Below is a small trained network, with its code and all its weights. Each question gives an input and a class and asks what happens when units are switched off, that is, made to give their printed mean instead of their output.

import numpy as np


def w(rows, s, z=0):
    codes = np.array(rows[::2]) - 128.0
    scale = np.full(codes.shape[1], s)
    scale[-1] = z or s
    return codes * scale


def norm(h):
    return h / np.sqrt((h * h).mean(-1, keepdims=True) + 1e-5)


def f(y):
    return y / 2 * (1 + np.tanh(0.7978845608 * (y + 0.044715 * y**3)))


def log_softmax(a):
    a = a - a.max(-1, keepdims=True)
    return a - np.log(np.exp(a).sum(-1, keepdims=True))


def net(x, mask):
    res = np.array(x, float).reshape(1, 4) / 4 @ E
    u = 0
    for l in range(2):
        y = f(norm(res) @ A[l][:, :-1].T + A[l][:, -1])
        res = res + np.where(mask[u : u + 8], y, B[l][:, -1]) @ B[l][:, :-1]
        u += 8
    return log_softmax(norm(res)[-1] @ U[:, :-1].T + U[:, -1])


A, B = {}, {}
E = w([
[110,178,182,165,141,49,144,94,16,87,219],'x0',
[76,80,110,207,141,131,156,144,17,210,112],'x1',
[2,85,156,146,228,170,174,81,161,160,112],'x2',
[148,162,128,76,85,101,209,111,74,183,208],'x3',
],0.0017)
A[0] = w([
[73,218,151,113,167,119,100,37,172,61,137,174],'0.n0',
[94,109,134,147,96,67,122,191,50,159,153,86],'0.n1',
[110,96,100,172,155,97,150,112,40,203,156,65],'0.n2',
[118,155,195,157,233,40,128,51,104,3,155,33],'0.n3',
[119,216,245,21,94,116,149,74,218,26,216,98],'0.n4',
[198,149,109,19,66,97,169,116,153,165,182,7],'0.n5',
[48,133,152,162,171,91,33,65,123,110,181,163],'0.n6',
[51,117,167,108,150,122,187,79,78,151,153,57],'0.n7',
],0.0026,0.0015)
B[0] = w([
[53,70,154,94,82,125,156,233,94,164,141,197],'0.n0',
[112,183,216,155,164,142,197,160,232,174,62,163],'0.n1',
[128,234,42,154,176,42,81,147,145,162,108,174],'0.n2',
[57,82,217,112,36,89,55,188,123,210,252,193],'0.n3',
[169,106,109,233,82,124,119,194,142,146,68,250],'0.n4',
[225,134,136,129,125,244,123,39,105,221,142,163],'0.n5',
[213,54,129,74,19,133,87,130,198,117,192,189],'0.n6',
[208,170,134,81,135,102,83,110,132,65,127,159],'0.n7',
],0.0024,0.0022)
A[1] = w([
[65,38,84,56,168,210,139,142,216,106,66,27],'1.n0',
[191,129,131,108,99,138,72,156,116,2,70,28],'1.n1',
[172,193,144,147,83,125,127,171,57,113,188,178],'1.n2',
[85,142,97,149,184,98,169,124,58,158,160,121],'1.n3',
[187,50,61,157,94,170,24,187,167,119,137,115],'1.n4',
[137,175,118,92,139,61,162,35,93,137,202,120],'1.n5',
[236,155,116,51,75,192,206,75,132,160,145,12],'1.n6',
[77,133,121,212,170,109,131,192,111,181,65,175],'1.n7',
],0.0034,0.0011)
B[1] = w([
[134,22,74,252,254,93,253,192,239,52,189,252],'1.n0',
[56,141,173,45,146,146,149,83,73,55,16,159],'1.n1',
[84,76,105,120,163,184,158,122,176,132,90,231],'1.n2',
[152,179,113,71,142,102,53,114,139,124,58,166],'1.n3',
[67,176,167,98,191,139,163,64,87,144,159,235],'1.n4',
[77,111,104,81,210,160,84,83,187,131,110,166],'1.n5',
[203,53,125,170,64,173,74,55,74,137,198,195],'1.n6',
[211,167,103,136,31,118,154,180,138,93,137,216],'1.n7',
],0.0036,0.0027)
U = w([
[82,234,80,26,251,54,70,51,132,223,119,6],'0',
[78,168,197,26,129,195,159,66,64,22,7,130],'1',
[252,60,105,117,44,247,114,10,94,206,201,120],'2',
[199,214,49,190,43,55,117,224,119,170,40,109],'3',
[128,29,76,223,227,136,253,181,249,55,140,172],'4',
[38,71,250,100,52,81,65,186,158,130,240,190],'5',
],0.007,0.0011)

Each question gives the input, the list of numbers given to net, and the class t.
The units are the neurons (one row each of A and B). Each row of codes is followed by its name. A weight is (code - 128) times the scale printed after its matrix; where a second scale follows, it is the last column's (A, B and U).
mask holds one flag per neuron, layer by layer. A switched-off neuron (its flag False) gives its mean, the last column of its row in B, instead of its output. The means were averaged over made-up inputs and are rounded, as every weight is.
A unit's drop is (log p(t) with every unit on - log p(t) with that unit switched off) / (log p(t) with every unit on - log p(t) with every unit switched off).
The circuit of an input: a set's keep is (log p(t) with only the set's units on - log p(t) with every unit switched off) / (log p(t) with every unit on - log p(t) with every unit switched off). Starting from the 12 units with the biggest drops (on a tie, the unit counted first), units are removed one at a time, each time the one whose removal leaves the highest keep (on an exact tie, the one counted first), for as long as the keep stays at least 0.8.
circuit, biggest first: the units of the circuit, biggest drop first
unit that matters most: the unit with the biggest drop
top k neurons: the k neurons with the biggest drops, biggest first
k most important neurons of layer l: the k neurons of layer l with the biggest drops, biggest first
input [5,6,2,-5], class 3: circuit, biggest first : 1.n7, 1.n0
input [-7,-1,4,8], class 2: 2 most important neurons of layer 0 : 0.n5, 0.n0
input [6,6,-1,1], class 0: unit that matters most : 0.n4
input [-1,-4,0,1], class 2: circuit, biggest first : 0.n5, 1.n6
input [-7,2,0,5], class 2: top 3 neurons : 1.n6, 0.n5, 0.n0
input [-7,0,-7,-3], class 1: circuit, biggest first : 1.n1, 1.n4
input [4,4,1,-5], class 5: circuit, biggest first : 0.n3, 1.n0
input [-5,-1,-5,-4], class 1: top 4 neurons : 1.n1, 1.n4, 0.n1, 0.n0
input [8,7,-3,1], class 0: circuit, biggest first : 0.n4, 1.n5, 1.n3
input [3,7,2,-1], class 3: 2 most important neurons of layer 1 : 1.n7, 1.n4
input [-2,-2,-7,1], class 2: top 2 neurons : 1.n6, 0.n5
input [7,2,3,1], class 0: top 2 neurons : 0.n2, 1.n5
input [-3,-1,-4,-7], class 1: 2 most important neurons of layer 0 : 0.n1, 0.n0
input [6,-6,-2,-8], class 5: 2 most important neurons of layer 0 : 0.n3, 0.n0
input [0,7,-5,-6], class 3: top 2 neurons : 1.n7, 1.n0
input [-1,-1,-6,0], class 2: 2 most important neurons of layer 0 : 0.n5, 0.n7
input [5,-4,1,-8], class 5: top neuron : 0.n3
input [5,8,-6,5], class 0: 2 most important neurons of layer 0 : 0.n4, 0.n0
input [2,0,-4,-1], class 1: top 2 neurons : 1.n0, 1.n1
input [-1,-3,-5,2], class 2: circuit, biggest first : 0.n5
input [0,4,-7,-3], class 1: 2 most important neurons of layer 1 : 1.n1, 1.n0
input [8,5,2,-4], class 5: 2 most important neurons of layer 0 : 0.n3, 0.n6
input [-2,7,6,3], class 3: top 3 neurons : 1.n7, 0.n2, 1.n4
input [-7,2,-8,0], class 2: top 2 neurons : 1.n6, 0.n5
input [7,6,3,-2], class 0: 3 most important neurons of layer 0 : 0.n4, 0.n2, 0.n7
input [6,6,7,-2], class 0: top 2 neurons : 0.n4, 1.n3
input [-8,-4,-4,3], class 2: unit that matters most : 1.n6
input [4,-8,-2,3], class 2: 2 most important neurons of layer 1 : 1.n0, 1.n6
input [8,4,-6,7], class 0: top 2 neurons : 1.n5, 0.n2
input [-5,-3,-6,-8], class 1: 2 most important neurons of layer 1 : 1.n1, 1.n4
